Below is a small trained network, with its code and all its weights. Each question gives an input and a class and asks what happens when units are switched off, that is, made to give their printed mean instead of their output.

import numpy as np


def w(rows, s, z=0):
    codes = np.array(rows[::2]) - 128.0
    scale = np.full(codes.shape[1], s)
    scale[-1] = z or s
    return codes * scale


def f(y):
    return np.maximum(y, 0)


def log_softmax(a):
    a = a - a.max(-1, keepdims=True)
    return a - np.log(np.exp(a).sum(-1, keepdims=True))


def net(x, mask):
    res = np.array(x, float).reshape(1, 8) / 4 @ E
    y = f(res @ A[0][:, :-1].T + A[0][:, -1])
    res = res + np.where(mask, y, B[0][:, -1]) @ B[0][:, :-1]
    return log_softmax(res[-1] @ U[:, :-1].T + U[:, -1])


A, B = {}, {}
E = w([
[130,159,156,78,45,66,109],'x0',
[117,106,155,138,176,28,135],'x1',
[88,167,213,174,136,119,76],'x2',
[137,155,220,94,119,87,144],'x3',
[83,132,100,193,106,51,143],'x4',
[50,58,107,154,38,78,85],'x5',
[2,103,153,72,164,184,186],'x6',
[34,175,157,173,102,110,231],'x7',
],0.0074)
A[0] = w([
[129,99,134,125,127,143,106,83],'neuron 1',
[144,123,126,119,103,112,116,66],'neuron 2',
[113,161,119,136,111,76,47,159],'neuron 3',
[131,142,119,115,110,110,107,52],'neuron 4',
[171,152,194,50,161,69,154,110],'neuron 5',
[106,139,125,164,149,154,132,2],'neuron 6',
[77,90,140,35,148,162,49,133],'neuron 7',
[124,120,141,135,164,75,125,57],'neuron 8',
[178,167,153,97,149,69,176,94],'neuron 9',
[122,124,151,129,132,121,130,100],'neuron 10',
[92,165,150,158,211,96,119,95],'neuron 11',
[140,195,172,119,89,157,151,175],'neuron 12',
[153,157,151,158,65,52,45,122],'neuron 13',
[101,114,125,143,105,134,179,85],'neuron 14',
[92,134,161,156,191,85,143,138],'neuron 15',
[152,112,52,69,148,66,134,120],'neuron 16',
[155,115,153,111,135,101,152,121],'neuron 17',
[7,119,134,80,57,57,143,142],'neuron 18',
[139,158,144,132,143,81,168,98],'neuron 19',
[122,208,146,91,79,168,132,109],'neuron 20',
],0.018,0.0037)
B[0] = w([
[104,135,161,78,103,132,175,148],'neuron 1',
[101,80,126,148,122,150,118,153],'neuron 2',
[170,118,176,160,108,76,149,205],'neuron 3',
[150,130,131,152,143,153,81,147],'neuron 4',
[175,19,175,127,103,192,115,208],'neuron 5',
[115,94,183,113,106,106,85,151],'neuron 6',
[97,33,179,98,164,228,98,218],'neuron 7',
[104,184,114,118,112,155,134,164],'neuron 8',
[134,49,166,145,119,186,93,188],'neuron 9',
[124,125,109,121,128,141,127,141],'neuron 10',
[40,144,162,127,129,93,144,191],'neuron 11',
[78,143,56,116,124,179,150,180],'neuron 12',
[246,70,191,150,119,68,102,249],'neuron 13',
[153,138,162,138,142,81,95,162],'neuron 14',
[52,175,106,123,149,141,138,197],'neuron 15',
[189,164,14,92,117,145,145,198],'neuron 16',
[147,105,121,142,125,150,104,157],'neuron 17',
[3,251,150,160,167,50,170,238],'neuron 18',
[121,111,167,80,156,149,103,168],'neuron 19',
[74,148,60,92,162,129,141,173],'neuron 20',
],0.02,0.015)
U = w([
[254,37,169,145,58,110,113,71],'0',
[190,219,35,118,97,63,195,25],'1',
[37,198,192,141,154,53,191,164],'2',
[69,111,114,57,147,199,171,248],'3',
],0.0045,0.0016)

Each question gives the input, the list of numbers given to net, and the class t.
The units are the neurons (one row each of A and B). Each row of codes is followed by its name. A weight is (code - 128) times the scale printed after its matrix; where a second scale follows, it is the last column's (A, B and U).
mask holds one flag per neuron, in row order. A switched-off neuron (its flag False) gives its mean, the last column of its row in B, instead of its output. The means were averaged over made-up inputs and are rounded, as every weight is.
A unit's drop is (log p(t) with every unit on - log p(t) with that unit switched off) / (log p(t) with every unit on - log p(t) with every unit switched off).
The circuit of an input: a set's keep is (log p(t) with only the set's units on - log p(t) with every unit switched off) / (log p(t) with every unit on - log p(t) with every unit switched off). Starting from the 12 units with the biggest drops (on a tie, the unit counted first), units are removed one at a time, each time the one whose removal leaves the highest keep (on an exact tie, the one counted first), for as long as the keep stays at least 0.8.
circuit, biggest first: the units of the circuit, biggest drop first
most important unit: the unit with the biggest drop
k most important neurons: the k neurons with the biggest drops, biggest first
drop of u: that unit's drop, to one decimal
input [-2,8,-6,-7,7,0,6,-5], class 1: circuit, biggest first -> (neuron 16)
input [0,6,-5,-6,3,-5,0,-3], class 1: 2 most important neurons -> (neuron 16; neuron 7)
input [1,-8,-5,-8,-2,4,0,4], class 2: 4 most important neurons -> (neuron 16; neuron 7; neuron 5; neuron 13)
input [-8,5,-7,3,1,-1,1,-2], class 1: 2 most important neurons -> (neuron 7; neuron 16)
input [4,-6,-2,-5,3,-7,1,-3], class 1: circuit, biggest first -> (neuron 7; neuron 5; neuron 11)
input [4,-8,2,-4,-2,-7,-6,-3], class 1: 3 most important neurons -> (neuron 7; neuron 5; neuron 20)
input [7,2,-7,-8,-8,6,-6,7], class 1: circuit, biggest first -> (neuron 16; neuron 7)
input [0,-1,-1,2,-1,-8,-1,-5], class 0: 2 most important neurons -> (neuron 18; neuron 5)
input [3,-3,-3,3,-3,0,-7,6], class 0: 2 most important neurons -> (neuron 18; neuron 13)
input [2,-7,2,-6,-1,-7,-7,-3], class 1: 2 most important neurons -> (neuron 7; neuron 5)
input [-8,-3,8,8,1,4,-1,-4], class 0: 3 most important neurons -> (neuron 18; neuron 13; neuron 20)
input [8,4,8,7,-2,-7,7,5], class 3: 2 most important neurons -> (neuron 5; neuron 12)
input [5,-1,-7,6,4,-6,7,-7], class 0: 3 most important neurons -> (neuron 5; neuron 18; neuron 15)
input [3,-3,6,6,-3,-1,-4,3], class 0: most important unit -> neuron 13
input [4,4,-1,4,-4,-3,2,-4], class 0: 2 most important neurons -> (neuron 5; neuron 18)
input [4,6,-7,-8,5,-4,-4,4], class 1: drop of neuron 5 -> 0.4
input [-8,-2,-2,-2,-7,6,-1,5], class 0: drop of neuron 7 -> 0.2
input [5,-7,3,-6,5,1,8,-3], class 2: drop of neuron 18 -> 2.1
input [7,0,-2,1,2,-3,1,-2], class 0: drop of neuron 8 -> 0.0
input [7,4,-7,-8,5,4,0,-1], class 1: most important unit -> neuron 16
